Each row of numbers stands for one object and depends on some of the facts below. Use the named rows to name the rest.

Some objects and their rows:
k_834: [ 16  24  22 -30  10  -8  -8  12  -2 -45 -35 -12  13  10   6   5   1  40
  42 -13  14   7   9  -9   4  -7]
k_830: [ 22 -13  19  -8   4  -8  -1  21 -12 -21 -46  -8  15  -6  18 -10 -19  52
  27 -32  23  10   1 -24  17 -27]
k_334: [  9 -13  -8  16   8 -31 -24 -19   6  75  -2 -14  19  26  -2 -13   7  -7
   7 -29  -5 -26   9 -20 -10  17]
k_429: [ -3 -37   6  21   6  39   5   7   5  -9  20  19 -10 -11  -7  30 -18 -17
 -16  -4 -27  -8  14   8 -12   2]
k_129: [ 31  -5  -9  24   9 -18  -9   2  41 -29 -36  20  12   3  -4   7  15  -1
  27  -3 -20   9  16  24  36  -8]
k_653: [ 20 -17   9  13   0 -14   3  14  -7 -21 -37  -3   2   1  -8 -13 -20  27
  20 -13   5  13  -6  -8  16 -16]
k_433: [ 16  29  20 -11   6   9 -15   5   3 -11 -43 -17   3 -10   7   8 -19  20
  -3  17   8  13 -17   3 -17   7]
k_528: [ 20  -9  18   5  -4  -3 -10  20  16 -17 -35  17   2   1  14  24  -4  17
  17  -4 -14  18   5   6   1 -14]
k_416: [  1   4 -23  -1 -30 -27  22 -19  -5  21   1 -17  -9 -20  -5  10  19 -48
 -25 -25   1  56   3   1  11 -33]
k_74: [-10  18 -29  -1 -27  -6  19 -11  -3  20  -8 -10   3 -38   1   4  11 -12
 -37  -8  -5  10   2   0   2 -26]
k_98: [-18 -12   1   1   5 -29   3 -38  -8  69  26  22   1  11   7 -28  34  18
  22  -8 -24 -29  15  11  -8  21]
k_415: [ 32 -14   8  27  18   9  -8   8   1   6 -53   4  -1 -18   5 -21 -21  13
   1   3   9  38 -21   7  24  -4]
k_173: [ 35  29  25  -6   6  -6  26   7  20   0 -40  -3  -8 -26  22 -16  13  46
  19 -15  -8  -8  19  -8  13 -10]
k_869: [-39 -12 -11   6   1 -26 -16 -13 -11  47   5  43  13  31  20   9  28  13
  13   3 -37 -28  24   6   3  26]
k_124: [  6  -5 -23  23  41   2 -44  -4  24  31   9 -13  24  30   8 -26  -8 -11
 -15  -6  15  -5  -9   2  11   0]
k_597: [ -5 -24   0  12   6 -19 -24 -20 -41  56   9  25  12  15  16 -21 -22  17
   0   8 -13 -20 -17 -10  -4  17]
k_764: [ 25 -16   0   0  -2 -23   5  55  25 -21 -19  -3   3   4 -10 -16 -10   7
  19  28  14   0   7  -5  -6 -11]
k_462: [-16  28  -6 -10 -28   3   2 -29 -23  -8   8  -1   2 -15   2   0   4 -34
  -2  12  22  20  -8  17  -3 -14]
k_645: [  7 -34  17   1  15  23  28   2   5  15  32 -16 -14 -21 -19  15   2 -13
 -11 -17 -14  18  19  -5 -12   5]
k_983: [ 13 -20   3   9   7 -15   2  18  -4 -18 -28  -4   3  -4 -10 -20 -18  34
  20 -17   5  13  -2  -6  24 -11]
k_135: [  0  -7 -43  -7 -33 -22  18  32   3 -13   5  -7  10  -5 -11   1  -5 -44
 -18  22  22   8   0  -4  12 -37]
k_481: [-10   7   8 -12  20   4 -34 -16 -26  30   2  -1  17   9  11 -14 -14 -22
   3   0  -2 -21 -13   3 -35   8]
k_487: [ 10 -19  29 -18  21  59  -5  -6 -18 -16  38 -19  -7  -2 -17  29  -6 -25
 -15 -25   2   5  -2 -20 -19  28]
k_319: [-17  28 -22 -16 -13 -10  18 -12 -19 -19   8   9  -9   5  -8   7   9 -39
  -9   6   0  18 -16  27  11 -13]
k_724: [ 15  20   7 -14   1 -12 -12   9   7 -28 -24  -9  11  18 -10  -1  -9  16
  26   4  13   6   1   0   0  -1]
k_68: [-24  10 -71 -20  13   0  22  -3   7 -12  47  19  28   0   0  -9  -7  22
 -12  -7  41  11  35  16  49 -41]
k_161: [  5 -30   6   9  13  52 -14   5  15 -27  45 -18  -7   1  -2  10  -3  -5
 -36 -37   9 -26   1 -42   1   3]
k_271: [-13  -9 -12  23  10  -3 -34  -2  11  41  21  -8   8  43  10  -4 -14   8
 -11  -2  15  -9  -2 -35  -2   3]
k_778: [ -4  -3  12 -20  16  -4 -23 -14 -31  47   5   0  14  27   1  11 -11 -21
   8   8  12  21  -8 -18 -24  14]
k_628: [ -4 -10  11  24  11  54   9  -9  24 -21  51   8 -33  -2   9   2  -1   0
 -33 -19 -10 -42  -6 -24  17   6]
k_163: [-24  -1  24 -13  -7  20  12   1 -10 -35  21  -2 -23  -1 -14  12   5 -14
   0  -6 -18 -16 -16  17 -26  12]
k_412: [  8 -21  34  16 -19  28   4  -2   1  13  22 -24 -14 -38  -3 -10   4 -11
 -12 -16  -7 -13   8 -16 -33   1]

Facts:
k_11 Φ: k_834
k_431 Φ: k_664,k_528
k_653 Φ: k_431
k_597 Φ: k_98
k_47 Φ: k_332
k_271 Φ: k_674
k_499 Φ: k_497
k_341 Φ: k_499
k_116 Φ: k_499
k_466 Φ: k_212
k_778 Φ: k_674
k_830 Φ: k_834,k_652
k_433 Φ: k_431
k_209 Φ: k_431
k_487 Φ: k_60,k_840
k_186 Φ: k_68
k_161 Φ: k_840
k_625 Φ: k_922
k_636 Φ: k_319
k_345 Φ: k_774
k_481 Φ: k_47
k_416 Φ: k_879
k_415 Φ: k_129
k_949 Φ: k_879,k_416,k_83
k_212 Φ: k_673
k_125 Φ: k_999
k_261 Φ: k_839
k_326 Φ: k_163
k_333 Φ: k_943
k_702 Φ: k_405
k_334 Φ: k_125
k_834 Φ: k_11,k_116
k_277 Φ: k_380,k_869,k_98
k_363 Φ: k_653
k_832 Φ: k_405,k_523
k_412 Φ: k_326
k_124 Φ: k_625
k_528 Φ: k_943
k_350 Φ: k_226
π k_44 <- k_405,k_840,k_628,k_487,k_161,k_988,k_60,k_702,k_832,k_523
π k_658 <- k_11,k_193,k_499,k_341,k_116,k_173,k_830,k_652,k_241,k_834,k_9,k_497
π k_681 <- k_587,k_828,k_391
π k_764 <- k_431,k_653,k_664,k_433,k_209,k_866,k_983,k_129,k_415,k_943,k_908,k_863,k_333,k_658,k_363,k_724,k_528
π k_766 <- k_597,k_869,k_380,k_125,k_334,k_98,k_277,k_999
π k_704 <- k_47,k_271,k_778,k_625,k_481,k_766,k_922,k_160,k_332,k_674,k_755,k_172,k_620,k_124
π k_172 <- k_804,k_809,k_75,k_155
π k_50 <- k_734,k_44,k_97,k_645,k_681,k_326,k_163,k_412
π k_496 <- k_466,k_852,k_186,k_636,k_135,k_68,k_839,k_302,k_74,k_212,k_261,k_673,k_34,k_319,k_462
π k_135 <- k_83,k_879,k_416,k_896,k_949,k_820,k_344
π k_97 <- k_345,k_429,k_774
π k_908 <- k_226,k_476,k_350
θ 515 <- k_405,k_116,k_869,k_212,k_332,k_333,k_344
θ 790 <- k_11,k_866,k_922,k_34,k_832
θ 291 <- k_587,k_433,k_83,k_652,k_988,k_74,k_125,k_674,k_774
θ 741 <- k_597,k_193,k_664,k_804,k_734,k_466,k_481,k_226,k_391,k_60,k_820
θ 804 <- k_47,k_949,k_943,k_702,k_98,k_412,k_462
θ 549 <- k_840,k_345,k_879,k_415,k_160,k_261,k_326,k_476,k_497,k_999
θ 539 <- k_341,k_896,k_828,k_380,k_429,k_163,k_155,k_319,k_620,k_528,k_523
θ 219 <- k_173,k_628,k_636,k_277,k_363
θ 197 <- k_778,k_487,k_645,k_416,k_302,k_809,k_9
[k_405,k_11,k_431,k_47,k_193,k_804,k_734,k_499,k_341,k_466,k_852,k_778,k_433,k_487,k_625,k_345,k_839,k_481,k_652,k_896,k_949,k_943,k_809,k_125,k_391,k_774,k_326,k_163,k_820,k_673,k_755,k_702,k_834,k_277,k_344,k_363,k_832,k_319,k_724,k_462,k_350] γ 689
[k_587,k_840,k_116,k_173,k_83,k_879,k_645,k_416,k_988,k_241,k_74,k_212,k_261,k_75,k_476,k_155,k_334,k_98,k_412,k_999] γ 175
[k_653,k_597,k_830,k_983,k_922,k_415,k_60,k_333,k_523] γ 598
[k_271,k_664,k_209,k_628,k_866,k_186,k_161,k_68,k_828,k_302,k_160,k_380,k_226,k_674,k_9,k_620,k_124] γ 509
[k_129,k_869,k_636,k_332,k_863,k_429,k_34,k_497,k_528] γ 4

Rows to name:
[-39 -16   1  -2  12 -14 -19   3 -13  27  -6  23  23  17  20   2  21  -7
  -2 -13 -34 -29  19  21  -1   7] -> k_332
[ 37 -11  10 -10   5 -23  10  43  26 -27 -35  -1   1   3  -6 -14  -3  32
  27  19  12   5   2  -9   4 -12] -> k_658
[ -4  -3   8   5   1   8 -12  20  27 -15 -10  -4  -1   4  22 -17  10  40
   0   1  11  42  11  -3   2  10] -> k_866
[-16  10   3  -5  11 -23 -28 -25 -21  34   5  11  10  26   9 -11  -4 -11
  11  20 -13 -24  -8  12 -19  20] -> k_804
[  3 -15  18  -8  -6  65   3 -18 -17 -18  42  -1  -2 -15 -24  27  -5  -4
 -12   0  11   3   8 -25   1  43] -> k_832
[-14  -4  10 -18  20 -16 -20 -14 -25  49  14   7   6  38 -10   2   4 -15
  19   9  -4  13 -10   4 -14  29] -> k_809
[  0  22 -16  19 -43 -19  39 -15 -10  23   1  -4 -13 -26   0   8   3  -3
 -26  20 -14  19  12 -22   6  -6] -> k_212
[ 12  38  -7   9 -44 -14   5 -27 -27  -1   8   9  -4 -10   6  29 -30 -12
 -20  34  14  20 -20 -18  -2  -5] -> k_466
[ 23   6   6  21   9  -1 -23  19  28  -9 -19 -16  -2  22  10   0 -23  31
  -3   1  20  15   5 -28  10 -12] -> k_209
[ -2   3  28 -20   6  -9  -1  20  13 -21 -44  25  -1  -2  37  19  21  38
  35 -22 -18   8  16  13  11 -11] -> k_497
[ -8 -18 -18   4   5 -32  -7 -11   7  61   4 -16  14  15 -19 -15   5  -4
  12 -16 -10 -25  13  -2  -9   9] -> k_75
[ 20  21   5  25  12 -10  -6  10  47 -35 -12   9 -25   8  19 -25  -3  30
   4  22 -23  22  -3  33  17  -5] -> k_226
[ -8  14   8 -15   3  48  28 -26 -16 -37  40  17 -16 -14 -23  22   6  -3
 -13   6 -18 -25  13  -4  15  45] -> k_405
[  5   9  12   7   6 -19   4  11  33 -29  -7   1 -21   3  31 -13  10  42
  -5   8 -16  14  -1  14   7 -11] -> k_664
[  2 -20   4  15   5  38  24   0  14   4  16 -10 -17 -38 -30  11  -3   0
 -27  -6 -24 -16  12   2 -18   9] -> k_587
[ -7  -7  23   5   9  55   1   3 -13 -14  19 -16 -12 -11 -18  17 -16 -16
  -8   9   5  -9  -8  -6 -35  10] -> k_345
[-14  25 -34 -11 -24 -22  13 -20 -13 -27  13   0  -1  10 -12   9   2 -18
   3  -1  15  12   2   6  23 -14] -> k_839

The same objects again, as new rows of numbers:
Known rows:
k_333: [  8  44 -27   4 -10  24   0  27  11 -77  -9  16]
k_764: [-20  13  -6 -19 -35  -5   8 -13   5  38   0  -8]
k_908: [-19   6  -5 -16 -30  -5   7 -16   4  30   1 -14]
k_226: [ -6  18 -16  21  -8   7 -10  17   6  18   2  -4]
k_528: [-16   1   5 -41 -31   4 -13   9   2 -22  -4 -27]
k_129: [-24  14  27 -29 -17   2  -2 -10   0  23   5 -26]
k_681: [ 12 -13 -17   1 -12  -6  17 -28  -6  25 -23 -25]
k_9: [ -7  16 -16  -2 -18   8  -9  14  10  13   1  16]
k_839: [ -3  -5   5  -1   7   1  -9 -11  -4  11   3 -15]
k_261: [  8  -1  -6  16  -1  -3  11  24   1 -18  -2  18]
k_496: [  5 -24   6  -3  -3 -10  13 -18  -3  14  -5 -16]
k_212: [ 12   5  11  21  13   6  11   3   5 -16  -1   6]
k_673: [ -3 -10   8   5  12   1  -8 -10  -6  10   3 -14]
k_852: [  1  -7  -4  -5   9  -6  -3 -16  -5   4   2  -5]
k_186: [  9  -9 -15  14   3  -4   6   8   2  -7   0  20]
k_466: [ -3  -6  -7 -12   6 -15  -2  -5  -5   6   0   6]
k_830: [-12  34   5   2  -2  17   6  28  10 -19 -14  59]
k_652: [-36  21  12  -4  -2   3 -12 -23   8  32  -1  -3]
k_896: [  3 -14   3 -15   7  -4 -14  -3  -4   6  -3   0]
k_949: [  4  -8 -10 -17   2 -12  19 -31  -6  -5   9  29]
k_83: [  7   7  11  24  12   7   4  19   6  -8  -6 -11]
k_778: [  2 -24  18 -20  18 -12 -11  -1  -2  -3   9  11]
k_429: [  2 -11  15 -25  -4  -4   4 -10  -7  15 -13 -16]
k_75: [  6 -12  25  15  14   6   0  27   4 -21   5   8]
k_499: [-15  28  -8 -20 -15  -7  -6 -13  -1  45  14  -4]
k_497: [-21  27  18 -22 -24  -9  -1  -1  -6  48  15 -31]
k_44: [ 19 -13 -30   6 -10  -5  19 -30  -9  26 -32 -28]
k_766: [ -1 -44  44  -3  14 -13   2  -4  -2  -7  19 -14]
k_597: [ 13   5  28   9  23   4  -1  53   2 -41  -1  39]
k_98: [  5 -16  37  24  16  20   5   9   1 -17  18  -2]
k_999: [  2 -14  29  27  18   6  -6  29   2 -15  12  -3]
k_332: [-11  -8  53 -16  19  -7   1 -20  -2  -4  16 -32]

Rows to name:
[ -7  20 -16 -32 -18 -14  -5   0  -1  40  10  13] -> k_341
[ -5  -5  28 -22   2  -7  13 -23  -4   4   3 -21] -> k_34
[ -9  13  -5   6 -27  15   8  20   3   4   6  20] -> k_173
[ 5 -9 -7 21 10  8 -6  7  1  2 -1 -4] -> k_68
[ 14 -11   7   4   8   7   1  22   7  -4  -9  15] -> k_416
[  7 -16  22   8  16   0   6  26   4 -32  10  22] -> k_334
[ 13   6 -13  39   2  15   4  13  -3   4 -16 -18] -> k_840
[ 10  -5 -23  -6   0  -3  21 -42  -8  11  -7  10] -> k_702
[ 13 -10 -23  10   2   3  -1  11   2   5 -16   8] -> k_828
[-14  26 -39 -20 -23  -5 -11  -5   5 -38   2  -9] -> k_433
[ 20  -5 -16  14  -5  10  29  -6  -1 -13  -9  24] -> k_412
[ -2 -18  15 -11  16 -16  -5  -1  -2  -6  13   8] -> k_481
[  1  -8   5  -3   6   4   8 -34  -7   3  10   0] -> k_462
[ -2  42 -12   8  -5  15   1  42   3 -21  -8  40] -> k_415
[  9   6   7  19  12  -1   2  16   6 -15  -3  -2] -> k_74
[ -6 -20  21 -18 -12  -9  15  -8 -12   5   6  -9] -> k_636
[ 19  -1  -6  13   3  10   3  19   2  -4 -21   9] -> k_645
[ 16  -5 -33  16   3  -1  14  -2  -1   4 -15  15] -> k_161
[-13   6 -40 -19 -35   2  -5  -1  -4 -37  10   1] -> k_363

